Below is a small trained network, with its code and all its weights. Each question gives an input and a target symbol and asks what happens when units are switched off, that is, made to give their printed mean instead of their output.

import numpy as np


def w(rows, s, z=0):
    codes = np.array(rows[::2]) - 128.0
    scale = np.full(codes.shape[1], s)
    scale[-1] = z or s
    return codes * scale


def norm(h):
    return h / np.sqrt((h * h).mean(-1, keepdims=True) + 1e-5)


def f(y):
    return y / 2 * (1 + np.tanh(0.7978845608 * (y + 0.044715 * y**3)))


def softmax(a):
    e = np.exp(a - a.max(-1, keepdims=True))
    return e / e.sum(-1, keepdims=True)


def log_softmax(a):
    a = a - a.max(-1, keepdims=True)
    return a - np.log(np.exp(a).sum(-1, keepdims=True))


def net(x, mask):
    ids = ['Λαδθξστ'.index(c) for c in x.split()]
    T = len(ids)
    res = E[ids] + P[:T]
    r = norm(res)
    for j in range(3):
        rows = slice(3 * j, 3 * j + 3)
        q, k, v = (r @ M[0][rows].T for M in (Q, K, V))
        z = softmax(np.where(np.tri(T) > 0, q @ k.T / 3**0.5, -1e9)) @ v
        o = O[0][rows]
        res = res + np.where(mask[j], z, o[:, -1]) @ o[:, :-1]
    y = f(norm(res) @ A[0][:, :-1].T + A[0][:, -1])
    res = res + np.where(mask[3:7], y, B[0][:, -1]) @ B[0][:, :-1]
    return log_softmax(norm(res)[-1] @ U[:, :-1].T + U[:, -1])


Q, K, V, O, A, B = {}, {}, {}, {}, {}, {}
E = w([
[158,89,142,1,133],'Λ',
[194,93,177,31,111],'α',
[151,168,80,50,153],'δ',
[87,146,109,14,73],'θ',
[191,192,117,107,113],'ξ',
[177,138,180,73,32],'σ',
[198,137,121,52,164],'τ',
],0.0089)
P = w([
[155,174,99,111,135],'0',
[116,227,212,86,149],'1',
[118,163,147,157,162],'2',
[156,134,81,133,113],'3',
[98,194,191,89,122],'4',
[113,141,140,175,157],'5',
[146,110,81,158,107],'6',
[85,163,193,90,116],'7',
[105,124,141,188,147],'8',
[123,87,87,166,104],'9',
[124,221,244,69,105],'10',
],0.011)
Q[0] = w([
[123,30,56,218,176],'head 1',
[147,89,62,123,90],'head 1',
[177,104,151,104,145],'head 1',
[160,92,89,97,99],'head 2',
[122,175,179,103,121],'head 2',
[110,159,194,125,137],'head 2',
[2,125,220,200,183],'head 3',
[127,204,158,75,159],'head 3',
[135,141,124,172,200],'head 3',
],0.018)
K[0] = w([
[174,223,161,50,159],'head 1',
[131,130,155,41,47],'head 1',
[169,63,163,116,135],'head 1',
[119,57,94,119,57],'head 2',
[122,150,168,107,116],'head 2',
[121,152,195,86,141],'head 2',
[194,253,80,129,185],'head 3',
[114,86,85,202,166],'head 3',
[131,173,158,145,175],'head 3',
],0.017)
V[0] = w([
[85,85,187,35,93],'head 1',
[128,173,175,168,10],'head 1',
[66,151,85,115,117],'head 1',
[128,102,64,83,82],'head 2',
[158,41,84,126,82],'head 2',
[32,114,145,109,173],'head 2',
[118,127,150,127,5],'head 3',
[209,95,208,129,112],'head 3',
[151,181,158,168,88],'head 3',
],0.013)
O[0] = w([
[42,52,26,155,91,234],'head 1',
[254,68,66,107,124,98],'head 1',
[106,102,115,70,244,57],'head 1',
[70,194,182,140,152,169],'head 2',
[109,193,145,88,173,16],'head 2',
[202,141,89,169,57,18],'head 2',
[124,98,93,246,124,136],'head 3',
[126,56,172,159,51,254],'head 3',
[159,158,135,208,105,111],'head 3',
],0.0095,0.0054)
A[0] = w([
[97,236,86,224,215,129],'neuron 1',
[37,44,146,191,44,1],'neuron 2',
[57,175,135,81,211,116],'neuron 3',
[7,89,103,109,136,83],'neuron 4',
],0.013,0.0097)
B[0] = w([
[149,129,166,169,4,152],'neuron 1',
[126,194,135,193,213,254],'neuron 2',
[162,122,45,167,118,207],'neuron 3',
[187,57,198,71,148,238],'neuron 4',
],0.018,0.0082)
U = w([
[111,126,194,113,239,78],'Λ',
[65,148,119,231,117,145],'α',
[105,182,51,82,163,176],'δ',
[92,31,83,64,140,147],'θ',
[254,170,173,125,124,2],'ξ',
[144,53,88,155,23,102],'σ',
[44,166,142,84,49,218],'τ',
],0.0089,0.0053)

Each question gives the input, a string of symbols that net reads in full, and the target symbol t.
The units are the heads (3 rows each of Q, K, V and O) and the neurons (one row each of A and B). Each row of codes is followed by its name. A weight is (code - 128) times the scale printed after its matrix; where a second scale follows, it is the last column's (O, A, B and U).
mask holds one flag per unit, heads first, then neurons. A switched-off unit (its flag False) gives its mean, the last column of its rows in O or B, instead of its output. The means were averaged over made-up inputs and are rounded, as every weight is.
A unit's drop is (log p(t) with every unit on - log p(t) with that unit switched off) / (log p(t) with every unit on - log p(t) with every unit switched off).
The circuit of an input: a set's keep is (log p(t) with only the set's units on - log p(t) with every unit switched off) / (log p(t) with every unit on - log p(t) with every unit switched off). Starting from all 7 units, units are removed one at a time, each time the one whose removal leaves the highest keep (on an exact tie, the one counted first), for as long as the keep stays at least 0.8.
circuit, biggest first: the units of the circuit, biggest drop first
unit that matters most: the unit with the biggest drop
k most important neurons: the k neurons with the biggest drops, biggest first
which heads matter: for each layer, one digit per head in row order, 1 if its drop is at least 0.15 and else 0, layers parted by /
input α τ σ δ ξ, target δ: unit that matters most	head 3
input Λ Λ Λ τ Λ θ τ θ α δ, target Λ: which heads matter	011
input σ τ τ α ξ τ δ, target Λ: 2 most important neurons	[neuron 2; neuron 4]
input σ ξ τ α τ, target α: circuit, biggest first	[neuron 2; head 2; neuron 4]
input Λ α θ δ α ξ σ Λ, target σ: 2 most important neurons	[neuron 2; neuron 4]
input θ α ξ α σ τ τ α τ σ ξ, target σ: circuit, biggest first	[head 1; neuron 2]
input δ τ ξ α τ ξ α θ σ δ δ, target δ: circuit, biggest first	[head 3; neuron 3]
input θ θ σ, target σ: circuit, biggest first	[head 1; neuron 2]
input σ τ δ τ θ Λ Λ τ α ξ, target Λ: which heads matter	011
input α α τ τ ξ τ α α α τ δ, target τ: which heads matter	100
input α θ σ Λ τ Λ α θ, target α: which heads matter	110
input α τ α τ τ, target τ: which heads matter	101
input α Λ τ τ α α α τ σ σ α, target σ: circuit, biggest first	[head 1; head 3]
input θ ξ α σ σ τ Λ ξ τ σ, target α: circuit, biggest first	[head 3; neuron 2]
input σ θ δ ξ α α τ, target Λ: which heads matter	011
input τ δ δ τ, target δ: which heads matter	101
input θ δ δ τ, target σ: most important neuron	[neuron 1]
input τ τ Λ σ Λ τ θ τ Λ α α, target α: which heads matter	010
input Λ σ τ θ Λ Λ τ α σ τ, target α: which heads matter	001
input α α α Λ Λ Λ ξ τ Λ ξ θ, target ξ: circuit, biggest first	[head 1]
input Λ ξ α τ α, target τ: 2 most important neurons	[neuron 4; neuron 2]
input α Λ σ α θ τ τ α α, target α: circuit, biggest first	[neuron 2; head 1]
input τ Λ σ τ δ α τ α τ τ Λ, target τ: which heads matter	100
input τ α σ τ Λ τ Λ θ τ σ δ, target σ: which heads matter	100
input α τ σ σ τ, target σ: which heads matter	100
input α ξ δ δ ξ τ δ σ θ θ ξ, target θ: which heads matter	110
input τ θ θ τ δ τ τ ξ, target τ: which heads matter	101
input τ ξ ξ ξ ξ τ τ τ α θ σ, target θ: circuit, biggest first	[head 1]
input τ σ δ τ δ τ τ τ τ θ Λ, target θ: which heads matter	100
input σ θ σ θ τ δ θ θ τ δ α, target δ: 2 most important neurons	[neuron 3; neuron 4]
